Each row was made from one small tree. The marks that hang from a mark follow it in brackets, in alphabetical order. Every link used is in the known rows. Write each row's tree.
Known rows
mudig[bife[meso[futu] moli] nitu saza]: [  9.6   7.6  -1.2  -9.8   3.5   2.8  -5.0  -0.4 -15.3  -8.8 -17.7 -16.8
  -1.8  -2.1   6.5 -13.5   3.9  -0.7   0.2   7.2   3.0   1.0   0.0   1.1
   1.4  -7.5  21.6   0.4  71.3  -6.9   3.1  -4.2   6.1  20.5  -0.7  -4.3
   2.0  18.4  -3.9   9.5  16.8   3.1   8.9 -21.4 -25.9]
nitu[bife[moli[domid]]]: [ -5.1  -0.5   4.0   2.7  -6.2  -2.9  -5.7   2.2  -0.9   0.4  -2.1   4.5
   4.2  -4.5  -4.8  14.2  -5.8  12.8   0.0   2.8   6.7   3.4  -7.5  -3.7
   3.1   1.0  12.0   1.5 -18.7  -0.5  -1.1  -1.7 -17.4  15.2   1.8  -5.8
   5.3  -2.7  -2.4  -1.9   0.4   3.6  12.4   0.4  -3.7]
nitu[moli[futu[mudig[bife[meso[zekes]] saza]]]]: [ 15.7   0.2  -1.8  -0.2   8.8  -0.1  -7.9   7.5 -18.7  12.8 -13.0   0.1
  12.7  18.2  -4.0  -2.5   1.8  -6.2   5.2   0.6  18.2   4.6 -32.3   1.2
   8.4  -2.4   9.5  -1.1  72.9  -7.8   0.6  -4.9  -5.0  25.5  -2.7  16.0
   0.2   0.4  -3.9   3.5  14.0   4.7  13.2  -7.8  -9.0]
meso[bife futu[moli[domid] mudig]]: [-14.8  -1.0  -0.6   0.6   3.2  -1.1  -2.0   8.6 -18.3   2.9   5.2   6.9
   7.6   6.9  -3.3  -7.2  -3.5  -1.2  -1.0  -1.7  14.6   6.7 -31.6  -1.9
  -2.7   1.4   4.5   1.7  48.5  11.4   6.3   8.9 -22.8  16.0   1.0   5.4
   2.1  22.9  -7.2  -8.3  13.9   5.8  17.0   0.8   4.1]
bife[nitu[mudig[moli[domid futu] saza[meso]]]]: [ 12.9  -2.6 -10.6  -3.5   4.0  -1.8 -10.5 -10.4 -22.9   4.1 -11.2   4.5
  -6.3  -3.5   5.8  -7.6  19.7  -9.2  -3.2   7.0  17.8  -1.0 -17.8  -2.4
  -2.1   0.9  10.5  19.3  20.8 -14.3   0.0  -9.4 -16.3  26.2  -5.2   3.8
  -0.6  -0.4  -4.9   5.1  16.2  26.1  25.6 -11.0   5.2]
nitu[moli[domid[mudig saza]]]: [ -5.6  -2.6  -4.2   2.2  11.1   1.5  -7.0   5.4  -0.5  19.9  -6.1   8.9
   2.4  -1.5  -2.2 -19.3 -15.5  -4.8  -2.3   1.7  -0.7   2.8  -1.0   0.1
  -4.2   2.8  -2.5  10.3   8.8  -2.3   1.2  -1.0 -14.8  24.1  -0.5   4.4
   3.5   4.6 -11.7   2.7   3.0   8.7  23.8  16.4   9.0]
futu[bife moli mudig]: [ -7.9  -6.1   5.6  -4.1   2.7  -5.6 -11.1  11.5  -7.6   3.1  -8.0  12.6
  16.8  13.8  -5.5   1.2  -7.5  -4.1  -4.6  -5.5   3.2   5.3 -14.0  -0.4
  -4.8  -0.8  13.5  -1.1  70.9  12.3   1.0   1.2  -8.4   6.0   4.4  10.7
  -1.3   5.7   6.8  -8.8  13.5  -0.9   8.6 -10.3   9.9]
futu[bife[moli[domid[saza[meso]]] nitu] mudig]: [  6.3  -3.8   1.4  -5.1  10.5  -5.9 -13.5   6.3 -16.1   9.0 -16.7   9.1
  19.0   0.7  -3.7  34.9 -17.1  -1.6   0.9  -1.2   5.6   8.6 -20.3  -4.6
  -7.0  -4.3  -0.7   1.6  46.1   3.5   7.5 -10.2 -17.3  32.1   8.3   3.8
   6.7 -11.0  -1.0   1.3   9.1  11.3  21.6 -14.7   1.1]
mudig[nitu saza[bife[moli]]]: [ -1.4   0.5  -3.2 -11.0  -2.0  -0.1  -6.1  -3.6  -7.6  -9.5 -20.1  -4.2
 -11.1  -6.9   8.4   2.7   5.3  -2.5  -3.7   6.5   4.5   2.5  14.3   1.5
  -5.3  -6.4  15.8   2.6  40.4  -4.9  -1.2  -5.4  -4.7   3.2  -3.4  -1.3
   2.4   2.6   3.3   6.6  12.0  -0.4   9.7  -7.2 -15.0]
meso[bife zekes[moli[futu]]]: [  2.8   2.2  -0.1  14.2  15.4   7.8  -1.1   6.1  -3.7   6.7  -4.5   2.2
   5.5   1.0   3.6   6.8  -9.8  -5.1   8.5   4.2  11.1   6.6 -25.8  -0.2
   2.1   0.6 -23.3   2.4   4.7  -4.5   1.6   2.3 -19.9   8.6  -1.9   8.0
   0.9   1.2 -12.7  -1.4  -2.7  -1.7   0.2  -2.8 -10.3]
bife[meso[futu[mudig[nitu]]]]: [  2.3   2.8  -0.5  -1.4   0.9   3.7  -5.9  -2.5 -20.7 -13.0  -2.3  -3.0
   7.9   9.4  -1.5 -16.0   7.1   0.7   2.8   0.2   0.1  -2.6 -13.9   2.2
  -0.8  -7.3  -0.8   4.2  58.5   4.5   3.4   7.0   4.5  17.7   1.3   3.3
   0.2  10.1  -3.6   5.4  16.2   6.0   7.5  -9.1  -6.9]
moli[domid[saza[bife]]]: [ -7.8  -0.5  -4.2  -5.0  -0.3  -0.3  -5.2   3.4   4.1  18.4 -20.5   8.1
  -1.9  -7.9  -1.7  11.2  -1.1  -2.4  -2.3  -0.2   5.7  -0.2  -7.3  -2.1
  -4.5  -1.7   1.7   3.9  12.2  -5.2   0.4  -1.9 -15.5  12.3  -6.0   0.3
   5.3  -0.5  -1.8   0.2   8.0  -0.7  13.1   9.3   6.6]
futu[bife[nitu] moli]: [ -3.6  -0.3   7.2   0.3   6.7  -6.0 -11.1   7.0   0.3   0.5 -15.2   4.7
  14.6   2.2   1.8  17.0  -9.5  -6.9  -4.4  -1.8   1.8   5.8  -1.2   1.0
  -5.7  -4.4   0.1   1.3  50.9   6.3   2.4  -9.2  -7.2   6.6   2.0   3.7
   1.2  -1.2   8.1  -8.5  11.7  -1.9  -4.6 -12.7   8.2]
domid[moli mudig[bife]]: [-15.3   4.1   0.9  -4.6   9.2   0.1 -16.7   7.9   1.7  24.5  -9.4  -4.7
   2.8 -11.7  -0.6 -27.9 -16.8  -4.5  -3.3  -3.2  -6.5  -2.2  -5.4   0.8
  -1.9  -0.1  18.1   2.7  51.0  -0.7   0.5 -10.2  -0.9   3.3   7.6   3.8
  -4.3  10.0  -5.7   4.6  13.6   8.3  14.5  -8.9   6.9]
bife[moli[futu] nitu]: [  5.0   6.7   0.8   8.0   6.1   2.2  -4.5   1.0   1.0  -6.6  -5.6  -4.0
   9.2  -9.4   0.0  18.5  -9.9  -1.9   2.8   3.2  10.2   8.7   2.0  -0.9
  -0.7  -5.3  -7.6   3.5   3.6  -5.3   4.0 -13.3  -3.5  15.0   1.6  -6.4
   1.6  -7.7  -2.0   0.5   0.0   7.9   2.4  -6.5  -3.5]
nitu[mudig[bife moli]]: [ -3.1  -2.3   0.0  -4.7   1.6  -2.0  -7.6  -2.8   0.7  12.6  -8.0   0.0
   6.8   1.0   3.4 -41.6   7.9  -7.3  -3.7   1.9  -4.4  -2.1 -18.8   0.8
   4.4   6.4  35.6   6.6  37.5   0.0  -4.4  -4.2  -1.7   4.9  -1.5   2.8
  -7.2   7.6   0.8   3.5  16.6   1.8   3.2 -18.6  -5.8]
moli[domid[saza] futu[bife[meso nitu[mudig]]]]: [ 15.2  -0.2  -3.2  -0.7  14.7  -1.7 -14.0   4.8  -5.6  20.3 -26.4  11.0
  26.5   0.5  -7.6  27.0  -6.8 -10.6  -5.4   2.5  11.5   5.5 -30.1  -2.9
  -5.2  -4.6  -7.0  11.4  50.9 -12.0   2.1  -6.5 -12.5  42.5   1.1   0.7
   6.5  -9.3 -10.4   2.4  15.2  15.2  14.1  -0.5  18.3]
bife[meso[futu] nitu[moli mudig[saza]]]: [ 12.9   2.3  -1.4  10.8   7.2  -0.9  -1.2 -14.0 -10.7  -9.3  -8.2  -8.7
  15.4   3.7   5.9 -12.9   3.6  -6.7   0.0   9.6   5.6  -2.9 -21.1   6.6
   0.5  -5.7  -1.2   3.1  49.3  -3.6   4.7   0.1  -3.5  35.9  -4.3   6.4
  -0.8   9.1  -2.4   3.8  16.4  12.5   3.4   4.8  -3.0]
bife[meso[futu[mudig]] moli nitu]: [  5.3   7.3   6.9  11.2   7.0   1.8   0.7  -1.8 -14.6 -15.6   0.3 -11.1
  23.4  -1.9  -2.5   6.7 -14.0   3.7   8.2   2.2   4.8   3.8 -19.3   1.2
   2.3 -11.3   0.1  -4.8  52.6   5.6   7.9  -2.8   2.0  32.9   5.4  -0.2
  -0.8  -1.5   0.4   2.4  10.6   7.3   1.7 -16.8  -9.1]
zekes[bife meso[futu[mudig]]]: [  0.3   1.2   3.4  15.1   4.3   6.0  -1.8  -6.8 -16.3   2.7 -11.3 -11.3
  -8.2  11.7  -3.5 -11.2  -4.0  10.6   6.5  -7.1  -1.4  -7.2 -34.0   2.0
   2.3  -2.5   4.8  -5.7  28.5   3.0   3.3   5.6 -11.3  13.0  -0.9   4.5
  -4.5   8.6  -8.3   0.2  18.0  -0.5  -2.6 -11.1 -12.7]
domid[moli saza[meso]]: [ -7.8  -0.4  -2.5   2.9   4.3  -3.1 -17.5   1.6  -1.4  11.5  -2.9  -1.1
   5.0 -13.1   3.5  -9.6 -12.7  -5.2  -0.1   2.4  -6.3  -7.6  -6.3   1.1
 -10.3  -2.1 -11.7   0.9  44.8  -3.0   8.4  -2.9  -4.9  10.0   1.5   5.6
   3.2   6.1  -2.1   5.4   3.4   8.6  16.7   8.0  -0.4]
futu[mudig[bife moli[domid] nitu]]: [ -7.1  -2.6  -4.1 -19.7  -1.8  -1.4 -16.0   3.6 -24.1  10.1 -13.0  10.0
  -0.1   5.2   3.6 -32.4  18.0  -3.0  -2.6  -1.2   2.4   1.8  -9.5  -2.0
   0.3   4.1  34.2  14.7  40.3   1.0  -5.9  -5.7  -6.6   4.6  -0.2   0.4
  -3.4   7.8  -2.9   5.5  21.1   5.7  16.1 -31.7  -9.2]
zekes[moli[domid futu]]: [  2.8   1.2  -3.7   5.3  -1.4   6.1  -9.2   3.2  -1.4   8.4 -10.5   8.8
  -2.8  -3.3   0.7  -1.1   4.3   3.1   3.1   2.1  13.2  -0.3  -9.2  -2.3
  -3.3   1.6  -5.4  15.2 -30.0  -9.3  -2.5  -1.1 -18.5  17.8  -3.8  -1.0
  -0.4   4.4 -10.8  -0.9  -2.8  10.6  15.5  -7.4   5.4]
zekes[meso[bife[moli[futu] nitu[mudig]]]]: [ 16.6   0.3   3.3  12.3  14.2  -0.9  -8.3  -3.6 -13.0   5.9  -3.5 -16.8
  10.0  -2.5   1.7   7.0 -12.2  -3.7  -0.6   3.9   6.9   5.5 -35.1   0.4
  -0.7  -1.6  -3.8   2.2  20.2  -5.9   4.5  -6.6 -15.3  24.9   4.8  -2.7
  -0.2  -9.1 -14.9   6.3   8.9   4.3  -4.5 -11.6  -7.9]
meso[bife[nitu] futu[mudig] zekes[moli]]: [ -3.2   4.9   2.4  15.7  21.9   7.3   3.9  -2.5 -19.3  -4.3  -7.8   1.1
  22.2   1.9   8.8   2.3 -11.3  -6.3  12.8   1.7   8.1   8.4 -40.3   3.2
   1.7  -5.6 -23.8  -4.3  37.8   8.3   8.4   2.6 -20.5  15.0   3.4  11.1
  -2.8   4.6  -8.2  -2.1   9.7   0.4  -4.7 -10.1 -15.2]
zekes[bife[moli nitu[mudig]] meso[futu]]: [  7.7   4.5   6.6  22.6   9.8   3.6  -3.1 -14.1  -3.0  -3.9 -14.2 -18.3
   2.3  -0.5   4.4 -11.4 -14.8   6.0   4.5  -0.2  -1.3  -4.7 -36.6   4.0
  -0.3  -5.4   8.9  -0.9  24.8  -0.8   6.9  -3.8 -14.1  27.4   1.6  -3.1
  -3.4   0.5  -9.7   4.3  16.9   5.4  -8.2 -13.2 -18.6]
bife[meso nitu[moli[domid[saza] futu] mudig]]: [ 13.4  -0.5  -3.6   9.7   8.2  -2.5 -14.8  -1.2  -3.2  15.8 -12.3   7.2
  23.0   1.0  -1.8   0.6  -4.3  -8.5  -2.4   6.2  11.6   1.5 -28.7   1.6
  -4.8  -2.0  -9.9  15.9  23.9 -11.7   4.0  -4.8 -14.2  48.5  -4.0   1.5
   5.2  -7.4 -11.6   5.7   9.3  16.1  15.3  11.3  11.7]
meso[bife futu[moli]]: [-13.8   2.7   2.4   8.1   5.0   0.7   0.8   5.2  -2.5  -3.8   4.7  -5.4
   2.2   0.6   1.4  -9.1  -8.0  -3.9  -0.9   2.2   4.2   3.9 -14.0   1.0
  -1.4   0.2  -5.3  -2.8  45.6   8.7   6.9   6.4 -12.9   5.6  -2.5   3.1
   2.0  24.4  -3.0  -8.2   9.8  -3.2   1.0   4.8  -3.8]
domid[moli[futu] mudig[nitu[bife]] saza]: [-21.3   3.7  -6.4   1.5  15.2   4.7 -27.9   3.4  -6.4  17.2 -21.7   9.8
   8.0 -16.5  -0.5 -22.5 -11.0  -8.5  -7.1   2.8  -4.6   1.3   3.9   1.4
  -9.9  -4.0 -12.5  11.7  62.0  -9.3   3.6  -5.5 -11.7  10.0   2.7   0.8
   3.3   9.3 -12.7   7.4  18.6  13.4  27.6  21.5   7.8]
domid[moli saza[nitu]]: [ -9.3  -1.6  -5.2   1.9   3.6  -3.7 -17.1   0.6  -5.4   9.5 -15.6   4.6
  20.7 -18.5   4.6 -15.8 -12.9 -12.9  -5.1   3.5  -5.9  -9.1   1.3   4.7
 -15.1  -3.4 -12.3   5.0  39.4  -5.1   3.3  -6.9  -8.4   4.0   0.9   1.8
   1.7   5.2  -3.5  10.0  11.0  10.7  15.4  16.3   1.0]
mudig[bife[meso] moli[domid futu] nitu]: [  5.7   3.5  -2.7 -10.9  -2.9   1.9 -19.4   7.3 -15.0  11.2 -14.1  -2.4
  -6.8   0.3  -1.1 -18.6  15.8  -0.9  -1.3   3.9   6.9  -1.8  -3.8  -3.4
   3.4   0.8  21.6  20.5  36.0 -12.7  -7.3  -8.8  -1.9  20.4  -6.6  -4.1
   1.6   6.0  -7.5   6.9  18.3   7.6  13.3 -32.7  -7.0]
saza[domid nitu[mudig]]: [  8.1  -7.2  -2.4  -5.7  -8.9 -10.0 -11.0 -15.9 -26.1   1.2  -9.2  -0.2
   9.5   4.7   4.8 -22.3  11.7  -8.5  -7.9   1.6   3.1  -8.4 -18.5   4.5
  -9.4   1.6  11.9  15.2 -11.9  -3.0  -1.2  -3.9 -10.5   7.0   3.7   3.0
  -4.1  -7.6   2.3  10.5  11.7  15.9  12.9   7.4  10.8]

Write each row's tree
[  1.4  -6.7  -0.1   2.4  -1.8  -6.8 -13.3  -3.6  -1.3  11.2  -6.8   8.2
   9.2  -2.3  -1.8  -0.4  -6.4   4.6  -3.6   3.4   2.7  -1.0 -31.8  -3.3
  -3.5   2.3  12.2   6.2   9.0  -2.5   6.1   1.9 -24.8  31.6   3.3   0.5
   7.2  -3.7  -6.0   5.6   5.6  11.4  27.6  12.6  -1.0] -> nitu[bife[moli[domid[saza[meso]]]] mudig]
[ -7.7   6.7   3.7  13.2  18.5   1.1   3.4   3.9  -6.6  -6.6  -0.3  -3.0
  14.2   0.1   6.8   2.7 -14.1 -11.2   5.5   1.3  11.1   9.0 -26.4   2.7
   0.5  -6.0 -20.2  -3.7  60.9   8.0  11.2  -1.3 -16.2   7.4  -0.5   7.7
   3.8  10.7  -2.4  -8.2  11.0  -2.8  -6.9   3.2 -10.2] -> meso[bife[nitu] futu[moli] zekes]
[-14.2  -0.1  -1.8   2.8  17.8   0.2 -25.6   1.4 -10.7  13.9 -13.1   6.7
   4.5  -8.5   4.6 -24.3 -16.7  -7.5   0.2   0.5  -8.6  -4.3 -13.7   2.2
  -7.4  -5.8 -16.1   7.6  74.5  -2.2   8.4  -3.2 -15.3   9.3   5.9  13.0
   6.2   0.2  -8.3   9.7  15.9  10.2  26.6  17.1  -5.1] -> domid[moli mudig[nitu[bife]] saza[meso[zekes]]]
[  2.9  -2.5  -5.8  -9.2  -7.9  -6.9 -12.3 -13.7 -42.1   1.4 -22.7  -6.9
   6.2  12.5   5.5 -27.2  17.2  -7.5  -3.1   2.1   8.8  -4.9 -16.6   6.4
  -3.1   1.2  18.5   6.7  31.7  -0.5   0.9  -9.4 -14.2  12.4  -1.7   9.8
  -5.3  17.4   4.6   6.5  25.7  14.0  21.9  -0.2  -4.5] -> meso[futu[mudig[bife saza[domid nitu[moli]]]]]
[  9.1  -6.8  -7.0  -4.9  -5.7  -6.0 -12.1  -1.4 -14.0  11.1 -13.7   5.2
  -1.2  -3.1   1.4   5.6   1.7  -5.0  -3.4  -0.3   1.7  -9.8  -8.9  -1.2
 -10.7   0.2  -9.8  13.0  -9.3  -6.5   3.0  -4.9 -19.1  15.8  -1.6   2.1
   7.5  -3.8  -5.1  10.6   7.5  13.7  25.9  10.0   3.8] -> moli[domid[saza[meso nitu]]]
[  1.7  -0.7   0.8   1.3  -9.2  -5.6 -20.4 -12.0 -23.5   8.5 -11.5 -19.6
 -12.5   9.3   0.7 -35.0   1.3  -2.1  -0.8  -1.5  -5.0 -13.0 -13.6   4.9
  -1.0   2.6   8.0  16.9   2.5   2.8   2.3 -14.1 -16.9  18.6   0.6  11.6
  -2.2  12.1   1.0   8.1  21.9  16.9  26.1  -1.8   4.1] -> saza[domid[mudig[bife]] meso[futu] nitu[moli]]
[  2.7  -3.8  -6.3   6.7   3.2  -1.5 -13.2   6.1  -6.1  18.9   0.6   1.4
  -6.6   3.6  -4.1  17.1  -6.2  -2.3  -0.2   5.4   8.8   3.1 -19.3  -3.0
  -2.4   6.8 -23.5   9.3  -2.8  -6.1   4.8  -0.7 -26.7  27.6  -6.4   5.1
  10.9   6.9 -14.1   0.2   1.1   8.1  22.5  15.4   2.1] -> nitu[moli[domid[saza[meso[bife]]] futu]]
[ -2.0   3.7   4.1  15.6  21.2   7.8  -3.0  -0.3  -6.0  17.0 -23.3   7.4
  -2.6  -3.2   8.4   3.0 -20.9   2.6   9.4  -3.3   6.8   2.6 -24.7   0.5
  -1.6  -4.6  -3.8  11.1  -8.2  -5.1   1.3  -5.4 -25.8  22.8   3.4   5.2
  -2.1 -13.9 -13.3   3.0   7.3   9.5   5.6 -15.2  -2.9] -> meso[zekes[bife[nitu] moli[domid[mudig]]]]
[  0.8  -1.2  -3.3  -9.0   1.7  -3.1  -1.3 -11.3 -36.8  -3.7  -6.7  -6.4
  -9.1  -4.0  10.0 -23.8  16.3  -5.0  -1.6   9.4   5.9   0.3  11.0   1.0
  -1.4   1.1  19.4   5.8  17.4  -9.2  -3.4  -3.5   0.8   1.8  -4.1   2.3
  -6.6   3.6   7.2   2.7   7.4   6.3   8.4 -13.5  -6.4] -> mudig[moli saza[domid]]
[  1.7  -1.4   2.7  -4.1   1.1  -1.8  -5.3  10.0   2.6   2.0  -5.9   5.9
   7.0   0.5  -8.1  22.8 -13.7   4.9  -0.8   1.7   6.4   6.5  -3.2  -4.8
  -0.2   0.9  10.6   2.2  10.0   1.9  -2.7  -5.3 -12.3  15.8   3.7  -1.7
   5.7   1.0  -2.6  -5.0   0.1   5.3  11.9 -12.8   0.2] -> futu[bife[moli[domid]]]
[ -1.7  -1.4   0.0 -11.6   9.8   1.7 -12.6   9.8  -6.5   3.4 -11.7   7.0
  -1.3   0.6  -5.0   0.6 -15.4   0.0  -4.8   0.6   0.1   7.9   7.6  -3.8
  -4.6  -1.4  13.4  13.4  31.1   2.0  -3.4  -6.5 -11.3  16.2   8.3  -1.1
   5.1   2.3  -9.7   2.5   9.1  11.6  23.3 -14.4   2.6] -> futu[bife[moli[domid[mudig[nitu]]]]]
[ -8.2  -0.3  -0.8  -9.1   0.9  -5.1 -28.8  -7.7 -31.8   5.7  -0.2  -9.1
 -14.9  -5.4   7.1 -33.7  -1.9  -2.8  -3.6   1.2  -6.1  -8.6   2.4   2.6
 -12.5  -2.9   3.0  18.7  32.6  -2.1   4.1  -7.6  -3.6   7.0   9.0   6.9
  -1.9   1.4  -2.0  11.2  11.1  20.8  26.8  -7.1   8.5] -> saza[domid[moli mudig[nitu]] meso]
[  4.7   5.9   0.3  -2.4  17.4   7.5 -13.8   9.2 -13.0  12.2 -13.4  -5.5
  -2.1   3.3  -1.0 -37.6  -2.5 -10.0   4.0   1.0   1.6   1.8  -9.3  -0.7
   7.9  -3.8  13.9  15.8  77.8  -9.2  -4.2  -9.3   2.7  16.1  -1.2   8.0
  -1.5   0.2  -9.1   9.4  21.2   5.2  12.4 -26.6 -11.1] -> domid[mudig[bife[meso[zekes]] moli[futu] nitu]]
[ -5.5  -0.2   1.5  14.4  -6.5   0.0 -13.1  -1.4   6.1   2.0  -4.0   3.8
   2.6   6.1  -7.2   6.0   2.2   5.9  -0.2   3.2   3.9   0.6  -5.5   1.4
   5.6   3.7 -10.4   4.3 -13.8  -2.0  -2.2  -2.9 -15.7  11.0  -6.9   3.4
   3.3   3.2  -1.0  -5.5   5.1   1.2   6.6  16.5   3.1] -> nitu[bife moli[futu]]
[  8.8  -6.0  -4.7  -9.1  -0.3  -3.8  -2.6  -4.5 -26.7  -0.2  -3.1   0.4
  -7.0   8.5   2.4   5.3  10.4  -0.6  -0.4  -1.1   6.5  -1.1 -12.2  -1.2
  -2.3  -1.4   8.1  -2.1  32.3  -0.8   3.7   2.1  -3.8   7.6   2.5   9.7
  -1.2  -0.4   2.2   5.0   7.9   9.4  18.2  -5.2  -1.0] -> futu[mudig[saza[meso]]]
[ 10.6  -3.7  -5.3   1.7  -7.5  -2.5 -12.1  -2.7  -3.2  12.7 -15.5   2.1
  -2.5   7.2  -5.9   2.9  10.9  -1.2  -4.8   6.9  19.7  -4.6 -26.2   0.8
   0.8  -0.5  13.9  13.7  29.4 -13.0  -4.7  -0.4 -19.0  39.7 -10.6   8.9
   3.3   2.2  -5.3   2.6  16.3  14.6  23.2   7.8  13.4] -> nitu[moli[domid futu] mudig[saza[bife[meso]]]]
[  8.9  -4.3  -1.9 -19.2  -5.2 -10.6 -11.1  -6.9 -46.3   4.6 -23.7  -7.2
   9.0   2.9   7.0  -9.0   7.8  -5.5  -5.3   1.3  10.6   1.3 -10.6   1.7
  -6.4  -1.5  36.3   3.5  29.8  -4.9   0.2 -13.5  -8.2   9.1   7.5   1.8
  -5.5  -3.3   6.0  13.2  17.6  12.1  21.7 -16.8  -8.1] -> futu[mudig[bife[moli] saza[domid nitu]]]
[ -5.3   0.2  -4.2   3.2   8.3  -0.3 -25.1   8.8   3.2  16.6 -15.2   4.5
   8.6  -7.6  -7.1  12.4 -15.4  -8.2  -2.1   1.6  -0.2  -2.7  -8.2  -1.7
  -9.0  -1.5 -19.7   3.5  65.7  -6.0   5.5  -8.5 -10.6  14.8   0.2   8.7
   6.0   9.6  -4.1  -1.3   9.2  12.5  22.2   6.2   9.1] -> domid[moli[futu[bife]] saza[meso]]
[ -4.9  -0.4   1.9  -1.5  -7.8  -8.6 -21.3  -7.5 -22.6   4.1   5.7 -10.4
  -6.3  -5.5   3.9 -11.8  -0.3   2.2   0.5   2.3   0.4 -10.1  -8.5   1.6
  -8.1  -0.6   0.3   7.5  11.2  -2.2   4.9  -6.3  -4.5   6.7   4.4   6.2
  -1.4   0.5   5.0   3.7   2.0  14.6  15.4  -5.4   6.2] -> saza[domid[moli] meso]
[ 10.1   0.4   2.3  18.2   0.4  -1.7 -14.2  -5.0  -0.2  13.3 -12.8   1.9
   6.0   8.8  -4.1  13.8  -5.2   4.9   0.1   2.5  12.7  -2.3 -35.8   1.6
   0.3  -0.2   2.2  15.8  -0.5  -9.9  -0.3  -4.7 -19.6  45.8  -5.0   0.2
   2.9 -10.4 -10.9   2.9  13.6  16.8   6.4  -2.4   8.6] -> zekes[bife[meso nitu[moli[domid futu] mudig]]]
[  4.6  -1.9  -6.6   0.5   6.3   1.3  -2.9  -1.2 -23.2   2.3  -0.2  -9.7
 -18.5  -2.8   2.8   5.4   8.9  -5.4  -0.1   9.5   8.2   2.3  -3.4  -3.4
   3.2   3.9  -2.9   3.4  29.1  -9.6  -0.8  -1.6 -11.1   8.3  -7.4   5.8
   1.1   9.8  -4.5   1.9  10.2   7.0  13.6 -10.6  -9.1] -> mudig[moli[futu] saza[meso[bife]]]
[  3.0  -4.9  -6.6   5.3  -3.1  -0.2 -10.8  -7.3  -7.2  -1.0  -8.9   5.7
  11.0  -1.7  -0.6 -34.0  10.0 -13.1  -5.5   4.7   3.4  -7.3 -11.7   2.6
  -3.3   3.4   8.5  18.7  15.4  -6.2  -5.9  -5.8 -11.7   9.3  -5.4   3.8
  -4.2   3.1  -3.2   7.4  18.3  17.0  16.2   1.9   4.2] -> saza[nitu[mudig[moli[futu]]]]
[ -1.9  -4.5  -0.9  -7.3  10.6  -1.7  -6.9  12.4  -9.2  11.1 -14.5  16.1
  23.3   1.7  -8.5  16.9 -18.5  -2.1  -1.6  -0.2   6.5  11.2 -14.9  -4.8
  -5.3  -0.7   9.9  -1.4  50.2   3.5   2.3  -1.7 -14.4  23.7   6.8   2.0
   4.9   0.3  -4.7  -1.6   5.8   5.9  22.1  -5.2   0.5] -> futu[bife[moli[domid[saza]]] mudig]
